Here is a tiny trained network, its code and every weight. The questions are about switching its units off for an input and a target symbol, where a switched-off unit gives its printed mean instead of its output.

import numpy as np


def w(rows, s, z=0):
    codes = np.array(rows[::2]) - 128.0
    scale = np.full(codes.shape[1], s)
    scale[-1] = z or s
    return codes * scale


def softmax(a):
    e = np.exp(a - a.max(-1, keepdims=True))
    return e / e.sum(-1, keepdims=True)


def log_softmax(a):
    a = a - a.max(-1, keepdims=True)
    return a - np.log(np.exp(a).sum(-1, keepdims=True))


def net(x, mask):
    ids = ['γεζηθμξπστω'.index(c) for c in x.split()]
    T = len(ids)
    res = E[ids] + P[:T]
    u = 0
    for l in range(3):
        r = res
        for j in range(2):
            rows = slice(4 * j, 4 * j + 4)
            q, k, v = (r @ M[l][rows].T for M in (Q, K, V))
            z = softmax(np.where(np.tri(T) > 0, q @ k.T / 4**0.5, -1e9)) @ v
            o = O[l][rows]
            res = res + np.where(mask[u + j], z, o[:, -1]) @ o[:, :-1]
        u += 2
    return log_softmax(res[-1] @ U[:, :-1].T + U[:, -1])


Q, K, V, O = {}, {}, {}, {}
E = w([
[182,156,160],'γ',
[158,162,166],'ε',
[163,108,198],'ζ',
[223,150,122],'η',
[79,148,157],'θ',
[138,97,234],'μ',
[85,213,64],'ξ',
[70,29,247],'π',
[33,183,92],'σ',
[38,68,62],'τ',
[64,36,97],'ω',
],0.014)
P = w([
[127,140,87],'0',
[67,113,143],'1',
[30,97,147],'2',
[20,106,148],'3',
[21,79,122],'4',
[15,82,110],'5',
[1,63,102],'6',
[7,99,108],'7',
[37,96,100],'8',
],0.0026)
Q[0] = w([
[98,93,138],'L0H1',
[161,129,153],'L0H1',
[86,96,115],'L0H1',
[163,153,148],'L0H1',
[140,60,251],'L0H2',
[135,146,191],'L0H2',
[105,228,174],'L0H2',
[128,115,62],'L0H2',
],0.017)
K[0] = w([
[91,59,132],'L0H1',
[175,134,162],'L0H1',
[69,85,103],'L0H1',
[144,146,138],'L0H1',
[168,67,217],'L0H2',
[126,133,175],'L0H2',
[155,255,191],'L0H2',
[75,116,40],'L0H2',
],0.015)
V[0] = w([
[68,57,153],'L0H1',
[44,43,139],'L0H1',
[90,124,48],'L0H1',
[210,228,66],'L0H1',
[181,94,147],'L0H2',
[108,98,1],'L0H2',
[112,244,211],'L0H2',
[109,222,59],'L0H2',
],0.0075)
O[0] = w([
[102,162,180,214],'L0H1',
[67,191,192,237],'L0H1',
[37,92,129,142],'L0H1',
[167,59,65,2],'L0H1',
[173,89,158,102],'L0H2',
[5,74,122,92],'L0H2',
[186,177,80,146],'L0H2',
[69,115,1,80],'L0H2',
],0.0066,0.0049)
Q[1] = w([
[149,2,138],'L1H1',
[118,37,132],'L1H1',
[126,218,138],'L1H1',
[146,141,95],'L1H1',
[142,154,75],'L1H2',
[165,123,141],'L1H2',
[116,99,163],'L1H2',
[93,146,179],'L1H2',
],0.0091)
K[1] = w([
[195,70,90],'L1H1',
[255,7,117],'L1H1',
[12,164,148],'L1H1',
[143,215,134],'L1H1',
[203,81,110],'L1H2',
[128,241,123],'L1H2',
[73,172,145],'L1H2',
[33,91,122],'L1H2',
],0.0059)
V[1] = w([
[149,88,127],'L1H1',
[81,171,107],'L1H1',
[112,253,73],'L1H1',
[145,60,221],'L1H1',
[144,40,213],'L1H2',
[156,128,122],'L1H2',
[173,50,187],'L1H2',
[106,105,87],'L1H2',
],0.0066)
O[1] = w([
[127,147,131,50],'L1H1',
[119,108,109,253],'L1H1',
[131,1,77,218],'L1H1',
[153,211,137,104],'L1H1',
[128,255,91,142],'L1H2',
[111,119,117,59],'L1H2',
[107,180,102,53],'L1H2',
[122,121,156,120],'L1H2',
],0.008,0.0043)
Q[2] = w([
[139,184,121],'L2H1',
[103,162,25],'L2H1',
[165,106,208],'L2H1',
[83,164,2],'L2H1',
[116,64,139],'L2H2',
[112,109,140],'L2H2',
[130,70,120],'L2H2',
[143,102,115],'L2H2',
],0.0072)
K[2] = w([
[128,111,100],'L2H1',
[23,111,127],'L2H1',
[252,133,120],'L2H1',
[31,142,113],'L2H1',
[157,113,141],'L2H2',
[140,107,130],'L2H2',
[144,130,114],'L2H2',
[133,144,114],'L2H2',
],0.011)
V[2] = w([
[207,149,131],'L2H1',
[182,100,148],'L2H1',
[54,123,88],'L2H1',
[17,135,72],'L2H1',
[254,174,209],'L2H2',
[194,73,164],'L2H2',
[78,166,141],'L2H2',
[57,82,98],'L2H2',
],0.0057)
O[2] = w([
[82,183,100,76],'L2H1',
[117,162,97,109],'L2H1',
[151,81,171,96],'L2H1',
[188,29,175,99],'L2H1',
[190,46,165,253],'L2H2',
[255,163,182,146],'L2H2',
[103,106,120,244],'L2H2',
[82,195,119,102],'L2H2',
],0.0052,0.0018)
U = w([
[155,176,60,136],'γ',
[226,109,63,106],'ε',
[125,159,253,4],'ζ',
[182,182,10,138],'η',
[100,131,1,134],'θ',
[199,172,172,122],'μ',
[112,63,113,147],'ξ',
[167,166,225,114],'π',
[108,53,183,139],'σ',
[52,142,169,128],'τ',
[67,174,126,189],'ω',
],0.0079,0.013)

Each question gives the input, a string of symbols that net reads in full, and the target symbol t.
The units are the heads (4 rows each of Q, K, V and O). Each row of codes is followed by its name. A weight is (code - 128) times the scale printed after its matrix; where a second scale follows, it is the last column's (O and U).
mask holds one flag per head, layer by layer. A switched-off head (its flag False) gives its mean, the last column of its rows in O, instead of its output. The means were averaged over made-up inputs and are rounded, as every weight is.
A unit's drop is (log p(t) with every unit on - log p(t) with that unit switched off) / (log p(t) with every unit on - log p(t) with every unit switched off).
The circuit of an input: a set's keep is (log p(t) with only the set's units on - log p(t) with every unit switched off) / (log p(t) with every unit on - log p(t) with every unit switched off). Starting from all 6 units, units are removed one at a time, each time the one whose removal leaves the highest keep (on an exact tie, the one counted first), for as long as the keep stays at least 0.8.
units of the circuit, in order: the units of the circuit, biggest drop first
unit that matters most: the unit with the biggest drop
which heads matter: for each layer, one digit per head in row order, 1 if its drop is at least 0.15 and else 0, layers parted by /
input γ μ γ γ η ξ π, target π: units of the circuit, in order	[L0H2 L0H1]
input π σ ξ μ ξ ξ, target ξ: unit that matters most	L2H1
input γ θ μ ξ η σ, target ξ: units of the circuit, in order	[L2H1 L0H2 L1H1]
input θ θ π ξ σ σ θ μ σ, target ξ: units of the circuit, in order	[L0H2 L2H1 L1H1]
input ζ γ η, target η: which heads matter	10 / 01 / 10
input ω ω σ ω ω θ γ θ τ, target τ: units of the circuit, in order	[L0H2 L0H1]
input ξ μ η μ μ η ω γ, target η: units of the circuit, in order	[L0H1 L2H1 L0H2]
input μ ω ξ ω μ, target ω: which heads matter	10 / 10 / 11
input ζ μ ε, target μ: units of the circuit, in order	[L0H2 L1H1]
input μ π π μ π γ μ, target π: which heads matter	01 / 10 / 01
input μ μ ξ ξ, target θ: which heads matter	11 / 01 / 00
input ξ η τ ω, target τ: units of the circuit, in order	[L0H1 L0H2]
input μ μ μ, target μ: which heads matter	01 / 00 / 01
input ξ μ ζ, target μ: units of the circuit, in order	[L0H1 L0H2]
input π μ η ω ξ, target θ: which heads matter	11 / 01 / 01
input π μ θ, target π: which heads matter	11 / 10 / 01
input ζ ω μ π ω, target ω: unit that matters most	L0H1
input ξ σ τ η γ μ σ μ τ, target σ: which heads matter	01 / 00 / 10
input η μ μ η ξ ξ σ σ σ, target σ: units of the circuit, in order	[L2H1 L1H1 L0H2]
input ε π ζ ζ ζ, target μ: units of the circuit, in order	[L0H2 L0H1 L1H2]
